The rows lie along a hidden order. The number after each row says roughly how far along it the row is, from 0 to 15. A new part has a new order.
(in the rows, 128 means zero)
[ 78 115 107 155 141  78 145 122 102 151 130 124 101  90 192 123 157 217
 119 126 139 134 130 111 114 121 168 108 118] => 3
[154 191 160 109 120 136 133 158 156 124 137 143 128 178  39 130 110  82
 127 103 124 106  99 149 151 120 122 122 151] => 12
[104 136 126 139 131 102 138 133 124 139 134 130 100 126 158 126 144 162
 120 121 133 127 121 125 127 122 154 108 137] => 6
[146 180 130 122 132 123 136 164 145 136 138 137 125 145  56 121 120  88
 134 104 129 127  97 153 141 129 119 133 136] => 10
[131 171 124 131 131 107 137 150 125 145 138 136 114 119  93 150 129 113
 131 113 130 131 102 133 129 131 133 129 128] => 8
[162 155 155 104 117 167 122 145 148 113 128 132 141 175  42 136 106  66
 132 114 120 129 121 150 147 124 101 135 145] => 13
[145  98 112 130 102 105  93  79  36 145 134 127 107  17 247  74 129 126
 136 122 126  80 165  98 116 157 141 151  57] => 0
[118 109 127 134 125 121 125 124 117 136 130 128 112 114 177 116 133 151
 125 126 130 119 136 123 124 128 150 121 116] => 6
[113 112 138 135 118 116 128 111 101 138 131 130 106  97 188 112 128 158
 121 120 129 106 142 116 129 132 146 119 118] => 5
[ 55 155 137 163 144  80 165 149 145 143 137 132  83 146 147 141 151 234
 103 122 138 147 112 120 127  94 179  83 172] => 6
[171 157 141 103 129 178 126 162 182 106 122 132 155 186   1 142 104  27
 140 120 120 148 105 159 146 126  85 145 153] => 15
[109  58  91 151 126 100 114  78  60 141 122 114 130  37 255 108 148 167
 134 150 133 111 163  87 100 148 155 139  64] => 0
[173 181 156 102 120 148 118 158 147 124 138 141 123 158  31 117 106  37
 137 103 123 121 103 154 148 129 103 136 143] => 12
[ 97  71 124 149 116  75 121  75  62 143 129 123  88  43 255 105 149 230
 111 128 134  99 164  90 114 131 190 116 101] => 0
[174 173 114 112 138 150 128 159 165 119 128 127 176 159  23 131 115  45
 146 134 124 143 104 153 131 137  86 150 137] => 13
[114 134 131 132 130 120 133 125 145 130 126 127 122 137 127 130 131 143
 123 126 128 130 131 122 129 123 133 118 136] => 8
[172 134 140 107 120 158 116 133 138 114 125 130 152 146  70 126 109  70
 139 124 121 123 120 142 138 135  91 150 126] => 11
[142 147 132 117 126 143 122 132 134 120 129 131 141 136  90 127 119  15
 138 126 123 129 119 139 132 137 108 140 126] => 10
[143 166 138 115 128 144 134 147 150 120 134 132 139 166  54 136 117  78
 130 119 126 134 113 146 139 126  84 132 146] => 11
[108 114 143 133 120 113 127 110 107 132 129 132 104  83 196 114 130 162
 121 123 131 115 137 115 125 132 155 116 117] => 5
[188 189 145  98 126 174 124 166 173 112 132 139 159 178  13 132 106  26
 139 114 118 139  97 161 150 128  71 147 147] => 15
[160 151 115 125 126 121 122 131 107 138 134 131 125  94 115 106 129 100
 137 121 127 113 123 131 128 141 123 143 108] => 7
[112 125 136 131 115 101 121 114  93 136 134 133  93 100 201 110 133 164
 121 115 129 103 129 117 129 129 158 119 122] => 5
[195 171 136  98 127 174 124 164 183 118 135 137 163 174   1 131 102   1
 147 117 120 131  97 161 145 142  73 153 143] => 15
[ 97  89 161 128 124 142 133 114 147 112 121 126 116 175 159 151 127 168
 113 135 126 143 132 123 133 105 140 106 157] => 9
[111 167 160 121 124 129 140 150 155 124 133 140 109 173  80 137 122 137
 119 113 126 133 109 143 146 110 142 112 165] => 11
[128 136 129 131 122 107 123 126  99 140 136 133 108  98 155 109 131 130
 130 122 129 110 129 122 127 135 152 133 111] => 6
[129 155 144 120 115 118 127 131 120 128 136 136 111 159 108 120 121 144
 123 111 125 113 124 134 139 125 149 116 134] => 8
[109 114 152 132 106  88 115  99  68 140 141 136  79  79 210  94 134 180
 119 106 129  86 141 108 129 125 174 114 106] => 2
